[80,-56,-63,-69,37,66,-32,-77] -> kebit
[94,61,-37,-59,75,-62,87,29] -> lazo
[92,-59,-44,-68,25,52,-5,-83] -> notu
[76,-63,-57,-68,17,69,-30,-71] -> gogar
[-25,-12,36,-25,30,-19,94,49] -> kedu
[67,-67,-44,-63,-41,48,6,-69] -> rodi
[80,-62,-50,-66,20,75,-34,-69] -> zefes
[91,-67,-33,-82,37,39,6,-59] -> belek
[-5,9,-1,9,-17,0,9,9] -> Fovab
[-34,65,44,81,-8,-29,25,48] -> pema
[-41,-34,-16,-31,70,-1,-3,49] -> veben
[-48,82,94,61,-37,-62,75,38] -> gove
asked: [80,-56,-63,-69,37] -> kebit
asked: [94,61,-37,-62,75] -> gove

[3,-14,-2,-21,-2,-1,4,2,3,-17,-11,-1,-11,-11,-5,0] : tuka
[-22,-14,-1,-8,5,5,-5,-17,1,-38,-20,-11,-3,-16,-16,-20] : luta
[29,21,-1,-13,-17,-13,31,11,-17,43,-20,12,2,-9,-16,-33] : sudez
[3,-14,-2,-21,-2,-1,4,-4,3,-17,-11,-1,-11,-11,-5,0] : Legol
[29,21,-1,-13,-17,-13,31,11,-17,43,-20,12,2,15,-11,-23] : kem
[-1,14,16,15,-28,-26,13,-11,-13,-11,-17,3,-1,-11,-22,-16] : vemu
[3,-14,-17,-21,-2,-1,4,-4,3,-17,-11,-1,-11,-13,-5,0] : Nibi
asked: [-22,-16] -> vemu
asked: [3,-17,-11,-1,-11,-13] -> Nibi
asked: [3,-14,-2,-21,-2,-1,4,-4,3,-17,-11,-1,-11,-11,-5,0] -> Legol

[1,-6,3,-69,-8,-12,-49,45,-9,-12,-8,0,1,13,-24,-54,-6,-22,2,-95,11,-49] = Ves
[-4,-7,7,-20,-18,21,-13,18,-11,-12,-3,-19,13,-11,1,-39,-2,6,45,-34,-30,34] = rav
[8,3,5,-35,-19,2,-47,-61,37,1,-8,-23,-5,12,-4,29,-9,1,-2,-26,36,0] = gozuk
[1,5,14,-7,0,-17,-16,-55,-5,-9,61,29,2,-11,-13,-19,-11,-16,-17,49,11,68] = sapi
[-2,1,-38,79,24,3,8,-3,-8,-8,-13,4,13,41,-1,-65,4,-12,21,-24,27,11] = nisup
[-1,4,-12,-55,-5,-7,-17,-16,-11,29,-9,2,61,0,-5,-25,12,5,24,75,-18,-8] = vinad
[0,2,13,-24,-54,-6,-22,2,-95,7,9,34,2,11,-13,-19,-11,-16,-17,49,11,12] = kir
[-2,1,-38,79,24,3,8,-3,-8,-8,5,4,13,41,-1,-65,4,-12,21,-24,27,11] = Lumer
asked: [-11,29,-9] -> vinad
asked: [49,11,68] -> sapi
asked: [0,1,13,-24,-54,-6,-22,2,-95] -> Ves
asked: [-55,-5,-7,-17,-16,-11,29,-9,2,61,0] -> vinad
asked: [-7,7] -> rav

